Below are the code and all the weights of a small trained network. Each question names an input and a target symbol and asks about switching units off, where a switched-off unit gives its printed mean instead of its output.

import numpy as np


def w(rows, s, z=0):
    codes = np.array(rows[::2]) - 128.0
    scale = np.full(codes.shape[1], s)
    scale[-1] = z or s
    return codes * scale


def f(y):
    return np.maximum(y, 0)


def softmax(a):
    e = np.exp(a - a.max(-1, keepdims=True))
    return e / e.sum(-1, keepdims=True)


def log_softmax(a):
    a = a - a.max(-1, keepdims=True)
    return a - np.log(np.exp(a).sum(-1, keepdims=True))


def net(x, mask):
    ids = ['βγζμσψ'.index(c) for c in x.split()]
    T = len(ids)
    res = E[ids] + P[:T]
    u = 0
    for l in range(2):
        r = res
        for j in range(2):
            rows = slice(3 * j, 3 * j + 3)
            q, k, v = (r @ M[l][rows].T for M in (Q, K, V))
            z = softmax(np.where(np.tri(T) > 0, q @ k.T / 3**0.5, -1e9)) @ v
            o = O[l][rows]
            res = res + np.where(mask[u + j], z, o[:, -1]) @ o[:, :-1]
        u += 2
        y = f(res @ A[l][:, :-1].T + A[l][:, -1])
        res = res + np.where(mask[u : u + 8], y, B[l][:, -1]) @ B[l][:, :-1]
        u += 8
    return log_softmax(res[-1] @ U[:, :-1].T + U[:, -1])


Q, K, V, O, A, B = {}, {}, {}, {}, {}, {}
E = w([
[112,57,172,81,184,55],'β',
[170,155,126,181,215,83],'γ',
[74,142,168,81,169,100],'ζ',
[107,175,175,170,158,134],'μ',
[140,78,80,58,136,141],'σ',
[146,48,101,254,141,191],'ψ',
],0.02)
P = w([
[226,144,203,71,108,173],'0',
[153,123,120,110,1,113],'1',
[136,165,194,127,140,203],'2',
[115,159,46,149,15,106],'3',
[48,183,158,146,185,214],'4',
[143,99,82,103,27,65],'5',
],0.0079)
Q[0] = w([
[102,128,88,76,212,74],'0.h1',
[129,48,182,157,139,57],'0.h1',
[198,198,80,179,153,162],'0.h1',
[123,77,151,118,155,2],'0.h2',
[142,144,153,84,135,138],'0.h2',
[79,106,206,210,132,164],'0.h2',
],0.0076)
K[0] = w([
[81,132,126,52,209,90],'0.h1',
[46,49,194,209,243,98],'0.h1',
[129,170,200,107,38,155],'0.h1',
[18,204,10,173,134,91],'0.h2',
[150,129,108,66,168,66],'0.h2',
[78,156,255,185,189,132],'0.h2',
],0.0087)
V[0] = w([
[215,118,213,163,51,68],'0.h1',
[160,141,123,129,132,33],'0.h1',
[151,91,163,124,106,61],'0.h1',
[55,101,114,127,84,60],'0.h2',
[216,105,125,119,106,55],'0.h2',
[216,141,63,89,2,141],'0.h2',
],0.0073)
O[0] = w([
[125,162,155,74,115,57,177],'0.h1',
[18,193,48,144,58,189,200],'0.h1',
[128,140,59,108,144,122,253],'0.h1',
[54,105,205,106,218,182,157],'0.h2',
[163,63,79,189,254,151,198],'0.h2',
[54,196,92,121,193,77,7],'0.h2',
],0.0066,0.0051)
A[0] = w([
[96,163,110,32,153,225,86],'0.n1',
[99,175,162,113,231,111,61],'0.n2',
[44,123,146,95,153,131,104],'0.n3',
[133,148,157,193,98,147,153],'0.n4',
[44,148,111,73,124,82,145],'0.n5',
[94,36,147,122,115,152,170],'0.n6',
[114,130,102,64,30,71,102],'0.n7',
[95,130,39,156,117,4,3],'0.n8',
],0.011,0.0034)
B[0] = w([
[138,135,122,145,163,195,184],'0.n1',
[134,74,87,60,165,157,193],'0.n2',
[147,104,170,139,154,157,223],'0.n3',
[78,147,168,172,115,131,154],'0.n4',
[174,169,206,158,122,101,225],'0.n5',
[126,115,70,153,137,90,255],'0.n6',
[218,199,80,162,149,112,174],'0.n7',
[206,138,130,13,117,166,184],'0.n8',
],0.011,0.0084)
Q[1] = w([
[115,191,113,144,165,109],'1.h1',
[167,156,152,161,124,106],'1.h1',
[40,123,135,66,126,163],'1.h1',
[134,196,157,105,99,110],'1.h2',
[147,105,254,110,182,96],'1.h2',
[88,69,65,147,99,115],'1.h2',
],0.0092)
K[1] = w([
[213,88,132,112,140,162],'1.h1',
[122,77,111,127,173,161],'1.h1',
[106,142,138,58,94,85],'1.h1',
[36,111,92,231,33,165],'1.h2',
[2,74,115,95,164,155],'1.h2',
[229,115,142,113,147,58],'1.h2',
],0.0091)
V[1] = w([
[133,148,192,82,146,51],'1.h1',
[154,126,155,121,178,85],'1.h1',
[185,211,86,74,145,212],'1.h1',
[76,151,68,206,64,123],'1.h2',
[100,158,129,2,133,127],'1.h2',
[198,91,100,152,153,91],'1.h2',
],0.0076)
O[1] = w([
[197,124,165,167,119,80,151],'1.h1',
[118,143,120,133,47,143,183],'1.h1',
[134,124,122,121,181,177,136],'1.h1',
[172,106,166,45,89,87,3],'1.h2',
[244,91,164,113,131,141,141],'1.h2',
[70,44,2,86,160,122,187],'1.h2',
],0.009,0.013)
A[1] = w([
[88,90,126,207,76,175,137],'1.n1',
[196,168,119,139,107,69,197],'1.n2',
[136,142,138,119,107,191,227],'1.n3',
[116,227,106,91,150,128,85],'1.n4',
[136,188,126,164,181,114,118],'1.n5',
[103,70,120,148,96,134,171],'1.n6',
[117,6,126,105,203,116,24],'1.n7',
[161,122,123,176,93,102,4],'1.n8',
],0.012,0.0032)
B[1] = w([
[113,158,89,64,180,155,167],'1.n1',
[108,149,94,136,22,127,157],'1.n2',
[194,63,77,20,117,172,151],'1.n3',
[108,87,203,168,140,79,150],'1.n4',
[114,172,118,229,164,69,164],'1.n5',
[96,152,238,73,155,90,166],'1.n6',
[131,125,172,129,70,176,255],'1.n7',
[2,155,158,63,183,89,138],'1.n8',
],0.0075,0.021)
U = w([
[135,40,127,181,136,125,255],'β',
[125,116,30,251,168,105,143],'γ',
[212,169,126,60,252,99,61],'ζ',
[130,205,95,125,82,180,220],'μ',
[145,137,3,128,84,183,130],'σ',
[109,154,85,85,202,97,65],'ψ',
],0.0072,0.00092)

Each question gives the input, a string of symbols that net reads in full, and the target symbol t.
The units are the heads (3 rows each of Q, K, V and O) and the neurons (one row each of A and B). Each row of codes is followed by its name. A weight is (code - 128) times the scale printed after its matrix; where a second scale follows, it is the last column's (O, A, B and U).
mask holds one flag per unit, layer by layer, with each layer's heads first. A switched-off unit (its flag False) gives its mean, the last column of its rows in O or B, instead of its output. The means were averaged over made-up inputs and are rounded, as every weight is.
A unit's drop is (log p(t) with every unit on - log p(t) with that unit switched off) / (log p(t) with every unit on - log p(t) with every unit switched off).
k most important neurons: the k neurons with the biggest drops, biggest first
k most important neurons of layer l: the k neurons of layer l with the biggest drops, biggest first
heads that matter: for each layer, one digit per head in row order, 1 if its drop is at least 0.15 and else 0, layers parted by /
input β σ ψ ζ, target ψ: heads that matter -> 10 / 01
input ψ ζ ζ β σ β, target ζ: 2 most important neurons of layer 1 -> [1.n7; 1.n4]
input ζ β ζ ζ, target γ: heads that matter -> 00 / 00
input γ β ψ ψ β σ, target ψ: heads that matter -> 11 / 01
input β γ β β ζ β, target γ: heads that matter -> 00 / 01
input γ γ β ψ β μ, target ψ: heads that matter -> 00 / 01
input ζ ψ σ γ β γ, target σ: most important neuron of layer 1 -> [1.n6]
input γ ψ β β, target ψ: heads that matter -> 00 / 11
input β σ β γ, target ζ: 4 most important neurons of layer 0 -> [0.n8; 0.n6; 0.n7; 0.n2]
input γ ζ γ β ψ ψ, target ψ: 3 most important neurons of layer 1 -> [1.n1; 1.n6; 1.n8]
input ψ μ β μ γ ζ, target μ: heads that matter -> 11 / 01
input β β β σ β β, target ζ: 2 most important neurons of layer 0 -> [0.n8; 0.n5]
input β β β β μ β, target μ: heads that matter -> 01 / 01
input β β β ζ, target γ: most important neuron of layer 0 -> [0.n5]
input ζ β ζ, target ζ: 3 most important neurons of layer 1 -> [1.n7; 1.n3; 1.n2]
input β μ ζ β γ β, target σ: 3 most important neurons -> [0.n7; 1.n2; 0.n3]
input γ β β β γ σ, target ζ: 2 most important neurons -> [0.n8; 0.n5]
input σ ψ β μ, target ψ: 2 most important neurons of layer 0 -> [0.n8; 0.n5]
input γ β ζ β, target γ: 2 most important neurons of layer 1 -> [1.n7; 1.n5]
input γ β ψ σ, target ψ: most important neuron of layer 1 -> [1.n4]
input σ ζ ζ σ β γ, target ζ: 4 most important neurons -> [0.n8; 0.n6; 0.n2; 1.n2]
input β β β ζ ψ, target ψ: 3 most important neurons -> [1.n1; 1.n6; 0.n4]
input ζ β β β μ β, target μ: 2 most important neurons -> [1.n2; 0.n7]
input σ ζ β ψ γ γ, target ψ: 2 most important neurons -> [0.n8; 0.n6]
input ψ β β β β γ, target σ: 2 most important neurons -> [0.n8; 0.n5]
input μ γ γ γ, target μ: 2 most important neurons of layer 0 -> [0.n8; 0.n6]
input β σ ψ β, target ψ: most important neuron -> [0.n5]
input σ β β β γ σ, target ζ: 2 most important neurons of layer 1 -> [1.n7; 1.n4]
